Below is a small trained network, with its code and all its weights. Each question gives an input and a target symbol and asks what happens when units are switched off, that is, made to give their printed mean instead of their output.

import numpy as np


def w(rows, s, z=0):
    codes = np.array(rows[::2]) - 128.0
    scale = np.full(codes.shape[1], s)
    scale[-1] = z or s
    return codes * scale


def norm(h):
    return h / np.sqrt((h * h).mean(-1, keepdims=True) + 1e-5)


def f(y):
    return np.maximum(y, 0)


def softmax(a):
    e = np.exp(a - a.max(-1, keepdims=True))
    return e / e.sum(-1, keepdims=True)


def log_softmax(a):
    a = a - a.max(-1, keepdims=True)
    return a - np.log(np.exp(a).sum(-1, keepdims=True))


def net(x, mask):
    ids = ['γθλμξσ'.index(c) for c in x.split()]
    T = len(ids)
    res = E[ids] + P[:T]
    u = 0
    for l in range(2):
        q, k, v = (norm(res) @ M[l].T for M in (Q, K, V))
        z = softmax(np.where(np.tri(T) > 0, q @ k.T / 3**0.5, -1e9)) @ v
        res = res + np.where(mask[u], z, O[l][:, -1]) @ O[l][:, :-1]
        u += 1
        y = f(norm(res) @ A[l][:, :-1].T + A[l][:, -1])
        res = res + np.where(mask[u : u + 12], y, B[l][:, -1]) @ B[l][:, :-1]
        u += 12
    return log_softmax(norm(res)[-1] @ U[:, :-1].T + U[:, -1])


Q, K, V, O, A, B = {}, {}, {}, {}, {}, {}
E = w([
[91,184,207,50],'γ',
[122,182,163,66],'θ',
[108,208,113,3],'λ',
[109,156,198,98],'μ',
[100,38,141,187],'ξ',
[148,159,102,71],'σ',
],0.0054)
P = w([
[53,187,125,175],'0',
[46,69,83,51],'1',
[90,174,149,178],'2',
[69,70,122,46],'3',
[121,152,166,171],'4',
[92,65,147,46],'5',
[191,120,206,157],'6',
[110,89,158,58],'7',
[199,170,113,162],'8',
[88,86,1,133],'9',
[210,108,207,172],'10',
],0.0095)
Q[0] = w([
[155,153,117,209],'0.h0',
[164,225,99,178],'0.h0',
[102,47,4,126],'0.h0',
],0.015)
K[0] = w([
[50,80,60,135],'0.h0',
[6,137,60,86],'0.h0',
[194,184,58,144],'0.h0',
],0.012)
V[0] = w([
[120,139,255,164],'0.h0',
[142,76,133,239],'0.h0',
[171,134,73,171],'0.h0',
],0.0084)
O[0] = w([
[79,159,93,135,249],'0.h0',
[18,8,3,90,96],'0.h0',
[89,54,247,52,4],'0.h0',
],0.0056,0.003)
A[0] = w([
[175,132,72,69,142],'0.n0',
[213,123,122,111,255],'0.n1',
[86,79,166,174,195],'0.n2',
[110,94,90,2,111],'0.n3',
[112,161,49,122,172],'0.n4',
[189,120,163,126,91],'0.n5',
[164,156,63,102,135],'0.n6',
[71,164,133,210,83],'0.n7',
[113,115,94,167,42],'0.n8',
[154,230,203,124,86],'0.n9',
[178,166,122,166,57],'0.n10',
[151,193,174,90,97],'0.n11',
],0.0093,0.0045)
B[0] = w([
[158,128,170,173,170],'0.n0',
[130,169,194,100,227],'0.n1',
[129,155,198,100,209],'0.n2',
[118,66,120,135,251],'0.n3',
[134,176,124,122,212],'0.n4',
[110,68,103,116,168],'0.n5',
[62,120,186,90,167],'0.n6',
[140,102,164,159,187],'0.n7',
[255,132,36,103,138],'0.n8',
[112,165,157,145,253],'0.n9',
[109,126,63,130,187],'0.n10',
[185,76,147,135,201],'0.n11',
],0.0085,0.0053)
Q[1] = w([
[165,26,132,74],'1.h0',
[141,83,152,101],'1.h0',
[96,2,29,150],'1.h0',
],0.0082)
K[1] = w([
[216,134,123,184],'1.h0',
[160,241,100,185],'1.h0',
[111,140,58,254],'1.h0',
],0.0068)
V[1] = w([
[154,93,199,3],'1.h0',
[101,103,251,55],'1.h0',
[207,133,182,221],'1.h0',
],0.0038)
O[1] = w([
[96,110,101,1,159],'1.h0',
[147,188,55,157,252],'1.h0',
[96,114,150,145,125],'1.h0',
],0.0065,0.0027)
A[1] = w([
[127,205,93,135,158],'1.n0',
[155,221,60,79,130],'1.n1',
[154,29,113,164,67],'1.n2',
[255,80,151,225,119],'1.n3',
[98,191,139,239,133],'1.n4',
[59,114,39,111,171],'1.n5',
[51,152,197,103,149],'1.n6',
[81,180,115,85,16],'1.n7',
[196,213,44,93,106],'1.n8',
[99,51,206,136,118],'1.n9',
[213,216,182,119,253],'1.n10',
[110,168,182,115,96],'1.n11',
],0.0091,0.0034)
B[1] = w([
[106,109,155,80,163],'1.n0',
[195,52,189,194,159],'1.n1',
[118,248,110,67,144],'1.n2',
[195,38,83,188,170],'1.n3',
[152,145,165,15,182],'1.n4',
[152,132,173,209,173],'1.n5',
[199,199,79,176,186],'1.n6',
[155,59,101,123,136],'1.n7',
[218,1,238,186,156],'1.n8',
[168,119,101,56,176],'1.n9',
[45,104,182,156,245],'1.n10',
[105,186,52,108,166],'1.n11',
],0.0063,0.011)
U = w([
[171,47,194,171,91],'γ',
[175,165,62,153,154],'θ',
[47,184,199,130,199],'λ',
[86,138,80,250,44],'μ',
[18,65,111,127,206],'ξ',
[145,100,137,20,3],'σ',
],0.012,0.0025)

Each question gives the input, a string of symbols that net reads in full, and the target symbol t.
The units are the heads (3 rows each of Q, K, V and O) and the neurons (one row each of A and B). Each row of codes is followed by its name. A weight is (code - 128) times the scale printed after its matrix; where a second scale follows, it is the last column's (O, A, B and U).
mask holds one flag per unit, layer by layer, with each layer's heads first. A switched-off unit (its flag False) gives its mean, the last column of its rows in O or B, instead of its output. The means were averaged over made-up inputs and are rounded, as every weight is.
A unit's drop is (log p(t) with every unit on - log p(t) with that unit switched off) / (log p(t) with every unit on - log p(t) with every unit switched off).
The circuit of an input: a set's keep is (log p(t) with only the set's units on - log p(t) with every unit switched off) / (log p(t) with every unit on - log p(t) with every unit switched off). Starting from the 12 units with the biggest drops (on a tie, the unit counted first), units are removed one at a time, each time the one whose removal leaves the highest keep (on an exact tie, the one counted first), for as long as the keep stays at least 0.8.
units of the circuit, in order: the units of the circuit, biggest drop first
unit that matters most: the unit with the biggest drop
k most important neurons: the k neurons with the biggest drops, biggest first
top k neurons in layer l: the k neurons of layer l with the biggest drops, biggest first
input θ μ ξ θ ξ θ, target ξ: units of the circuit, in order	(0.h0)
input σ σ ξ λ γ σ, target γ: 2 most important neurons	(0.n4; 1.n1)
input σ θ ξ, target λ: units of the circuit, in order	(1.n4; 1.n8)
input λ μ λ σ ξ, target λ: 2 most important neurons	(0.n11; 0.n3)
input θ σ σ, target γ: units of the circuit, in order	(1.n8; 1.h0)
input σ ξ θ ξ ξ σ γ θ, target γ: 2 most important neurons	(0.n4; 0.n2)
input ξ λ λ μ μ σ ξ θ σ σ, target σ: units of the circuit, in order	(0.h0; 1.n10)
input σ ξ ξ σ ξ ξ σ σ ξ ξ λ, target λ: 2 most important neurons	(0.n1; 0.n6)
input ξ σ σ θ ξ γ λ σ, target λ: units of the circuit, in order	(0.h0; 1.n10)
input θ μ ξ γ θ σ, target θ: top 2 neurons in layer 0	(0.n3; 0.n4)
input σ ξ ξ ξ ξ ξ μ, target λ: top 2 neurons in layer 0	(0.n1; 0.n9)
input ξ ξ λ λ γ γ, target γ: top 2 neurons in layer 1	(1.n1; 1.n7)
input ξ γ ξ σ μ ξ θ θ, target θ: top 3 neurons in layer 1	(1.n6; 1.n10; 1.n4)
input ξ ξ θ λ, target θ: top 2 neurons in layer 0	(0.n3; 0.n6)
input λ ξ μ σ θ σ ξ γ σ ξ, target σ: units of the circuit, in order	(0.h0; 1.n10; 1.n2)
input λ ξ θ σ, target θ: 2 most important neurons	(0.n3; 1.n10)
input ξ θ θ μ, target θ: unit that matters most	0.n3
input ξ ξ λ σ γ γ σ ξ θ ξ, target θ: top 2 neurons in layer 1	(1.n10; 1.n2)
input ξ σ μ ξ ξ σ θ μ, target θ: 3 most important neurons	(1.n10; 0.n3; 1.n6)
input σ γ θ λ, target θ: 2 most important neurons	(1.n10; 0.n3)
input λ ξ σ μ, target σ: 2 most important neurons	(0.n3; 1.n10)
input σ μ μ λ, target μ: 2 most important neurons	(0.n3; 1.n4)
input μ γ μ λ, target μ: 2 most important neurons	(0.n3; 1.n5)
input ξ σ ξ ξ ξ σ μ γ, target μ: top 3 neurons in layer 0	(0.n2; 0.n3; 0.n1)
input γ θ θ γ, target θ: 3 most important neurons	(0.n3; 1.n6; 1.n10)
